Look-ups in named tables: a row name and a column name give one cell, copied from the table.

Table guk
         netugub  nemek  nasom  vubipe  miro
sil           72    152    167     105   125
savanol       96    134    131      63    68
tes          143     98    149      89   131
zifakin      122    109    166     183    88
bibo         133    152    137     190    84
zeki         143    166    137     151    95
ros          124    161    128      66   163
zit          159    230    175     189   182
zib          184    188    152     175   167
kopufa       128    169    139     214   160
vusiz        159     57    122     131   168
pofib        151    243    165     107   143

kopufa, nasom -> 139
bibo, miro -> 84
zit, nemek -> 230
savanol, nasom -> 131
tes, nasom -> 149
zib, netugub -> 184
zit, vubipe -> 189
savanol, netugub -> 96
sil, nemek -> 152

lem =
	pil	tonaf	gikin	sul	kur	mufol	legul
zadotil	7.3	4.5	7.0	4.3	5.9	4.6	8.1
sabonif	1.3	3.1	3.3	6.4	6.4	4.5	1.8
lize	7.7	6.0	7.4	4.4	5.3	5.3	7.6

mufol of sabonif: 4.5
pil of sabonif: 1.3
sul of zadotil: 4.3
kur of zadotil: 5.9
tonaf of sabonif: 3.1
kur of lize: 5.3
mufol of lize: 5.3
mufol of zadotil: 4.6
tonaf of zadotil: 4.5
legul of lize: 7.6
pil of zadotil: 7.3
gikin of lize: 7.4
pil of lize: 7.7
gikin of zadotil: 7.0
legul of sabonif: 1.8
kur of sabonif: 6.4
tonaf of lize: 6.0

fas:
,nal,bup,sanagi,vir,vov,geguve
sir,61.049,29.226,14.972,90.912,19.875,25.959
bet,59.909,30.104,16.846,92.130,18.194,26.161
kipuru,25.739,23.400,28.452,67.714,21.846,47.498
gozi,37.697,35.517,39.010,52.813,31.381,39.836

nal of bet: 59.909
bup of sir: 29.226
nal of sir: 61.049
vov of bet: 18.194
geguve of sir: 25.959
vir of bet: 92.130
vov of gozi: 31.381
vir of kipuru: 67.714
geguve of bet: 26.161
sanagi of gozi: 39.010
vir of gozi: 52.813
nal of kipuru: 25.739
sanagi of kipuru: 28.452
bup of kipuru: 23.400
bup of bet: 30.104
vov of kipuru: 21.846
bup of gozi: 35.517
vov of sir: 19.875
vir of sir: 90.912

kilu.csv
,vimil,didu,reve,nub,vapini,fesizi,bez,bima,naso,vola
mumop,-14.2,27.0,4.6,-23.7,-33.8,39.5,-41.0,32.3,-51.5,10.6
sumutug,25.5,-27.0,-23.5,48.4,33.8,-23.1,-31.8,-31.3,4.9,41.9
mul,-4.8,-8.6,29.2,-35.5,34.2,-34.6,21.2,46.1,24.8,-37.8
lokalob,15.8,36.4,1.4,-46.5,21.1,30.5,-17.8,-11.2,39.3,38.8
riv,3.3,29.1,-27.2,51.7,-29.0,24.7,27.9,35.0,44.3,-2.9
dad,-8.3,-41.8,42.7,43.1,0.5,-29.0,29.4,-3.2,-37.4,-31.2

What is the vimil of riv in kilu?
3.3
What is the vimil of lokalob in kilu?
15.8
What is the bez of mumop in kilu?
-41.0
What is the vola of mul in kilu?
-37.8
What is the nub of riv in kilu?
51.7
What is the fesizi of dad in kilu?
-29.0
What is the bima of lokalob in kilu?
-11.2
What is the bima of mumop in kilu?
32.3
What is the vimil of sumutug in kilu?
25.5
What is the didu of lokalob in kilu?
36.4
What is the vapini of mumop in kilu?
-33.8
What is the reve of mumop in kilu?
4.6
What is the bima of dad in kilu?
-3.2
What is the bima of mul in kilu?
46.1
Which row has the largest vapini? mul

Table radedol
	pep	bug	desu	nipop	pogor	tazeda
beb	41	65	7	79	71	68
kuz	55	81	58	88	62	57
tira	82	18	5	89	55	67
diri	74	55	39	67	33	67

nipop of tira = 89
pogor of kuz = 62
pogor of tira = 55
bug of tira = 18
pep of beb = 41
desu of kuz = 58
desu of diri = 39
tazeda of diri = 67
pep of tira = 82

Table pakas
,gadil,zomos,donabu,kapo,tizek,pudib,zureb,razu
mel,338,332,437,587,501,672,360,478
revuvug,237,185,453,442,396,349,867,238
zod,362,413,388,233,248,295,488,211
darogid,494,364,518,270,309,152,575,425
bal,393,397,371,333,440,98,305,318
zunaro,346,551,192,497,597,385,538,345
revazos,244,397,249,515,571,403,209,255
gotud,518,494,388,333,466,116,398,469
gidopa,448,543,355,478,422,707,372,487
kanu,502,405,551,415,292,654,312,549
tesapag,463,494,355,270,379,134,421,336

What is the zomos of kanu in pakas? 405
What is the zomos of darogid in pakas? 364
What is the kapo of revuvug in pakas? 442
What is the kapo of gidopa in pakas? 478
What is the donabu of zod in pakas? 388
What is the razu of gotud in pakas? 469
What is the razu of zod in pakas? 211
What is the zureb of zod in pakas? 488
What is the tizek of zod in pakas? 248
Which row has the largest zomos? zunaro

vidab:
,dufatid,feb,bom,febo,sef,sufiz,romoze,bon,mafeb,kip
lak,6190,2804,-1541,948,4845,-6689,1826,-3882,-989,153
dud,-5134,-1369,-1410,-4371,-6346,5619,-3672,4248,-704,-2183
mol,-5707,-684,-4640,511,4943,-1695,-4107,1408,2015,5672
les,-6933,-3846,-425,-859,-5940,5295,-5588,1387,-1334,-2651
sodub,-7055,-8053,1535,-1354,-5628,5273,-2003,351,-362,-396
rerek,2221,4916,-3250,-1792,4454,-4696,2685,3263,2494,3973
pur,-262,-231,-2196,4346,-932,-3451,-5685,-5629,-7916,-5740
dore,6631,5266,-3487,739,4200,-6434,780,-2753,-1449,-1403
zadel,-5784,-2181,-3754,1632,-3362,2521,-7884,-2712,-3353,-3546

What is the febo of dore in vidab? 739
What is the bom of zadel in vidab? -3754
What is the sufiz of mol in vidab? -1695
What is the febo of pur in vidab? 4346
What is the mafeb of dore in vidab? -1449
What is the sef of lak in vidab? 4845
What is the romoze of dore in vidab? 780
What is the dufatid of dud in vidab? -5134
What is the mafeb of les in vidab? -1334
Which row has the largest dufatid? dore

gese:
|  | fiv | gan | tomug | non | sototur | fedubin |
|---|---|---|---|---|---|---|
| vazene | 450 | 528 | 607 | 540 | 762 | 348 |
| koratok | 803 | 427 | 205 | 424 | 536 | 332 |
| roselag | 413 | 810 | 602 | 508 | 481 | 911 |
| bop | 336 | 600 | 822 | 469 | 655 | 377 |
| pogen | 362 | 671 | 604 | 785 | 744 | 447 |
| lifus | 736 | 697 | 333 | 345 | 302 | 358 |
| niz | 587 | 326 | 553 | 675 | 621 | 639 |
| pob | 825 | 669 | 469 | 239 | 476 | 783 |
| kade | 786 | 554 | 501 | 296 | 837 | 315 |
| muk | 476 | 654 | 576 | 345 | 587 | 195 |
| zal | 682 | 430 | 531 | 391 | 437 | 551 |

What is the fedubin of kade in gese? 315
What is the sototur of zal in gese? 437
What is the non of vazene in gese? 540
What is the fedubin of roselag in gese? 911
What is the gan of pogen in gese? 671
What is the tomug of pogen in gese? 604

moruv.tsv
	lin	tonesam	vasar	vuzal	dov	dumibon	dufif	posuk	bas
pokot	116	116	123	118	129	99	134	123	98
did	68	52	107	150	115	112	151	131	136
lafafav	187	96	126	101	111	155	83	95	110
kot	92	242	110	83	129	99	130	121	130
puza	107	92	178	41	86	96	122	134	105
metoz	74	93	95	151	64	146	92	168	171
limovi	96	124	109	79	137	125	122	78	140
kebi	150	114	98	149	132	204	137	87	148
geri	108	103	145	140	130	166	223	135	112
sesuk	124	132	133	177	96	88	147	197	71
bemoge	116	143	106	130	122	141	127	110	134

kebi, dufif: 137
pokot, dov: 129
puza, lin: 107
puza, vuzal: 41
lafafav, dumibon: 155
pokot, posuk: 123
metoz, vuzal: 151
puza, dov: 86
geri, dov: 130
metoz, dumibon: 146
limovi, dufif: 122
kebi, tonesam: 114
limovi, lin: 96
lafafav, posuk: 95
geri, vuzal: 140
pokot, vasar: 123
did, dov: 115

vite =
        revop  ludupe  lugi  fet  luzap  veb  gib  mov
zagega     31       2   120   61     83  119   92  132
pamu      198     202    61  183    145   79   85   23
nep        71      62   103   61     83   93   73  122
bepako     57      33   104   61     83   99   73  122
tenu       89     101   103   65     83   92   69  120
gupet      71      62   103   61     83   93   73  122

What is the fet of pamu in vite? 183
What is the revop of bepako in vite? 57
What is the lugi of gupet in vite? 103
What is the gib of zagega in vite? 92
What is the mov of pamu in vite? 23
What is the mov of nep in vite? 122
What is the revop of nep in vite? 71
What is the revop of tenu in vite? 89
What is the luzap of gupet in vite? 83

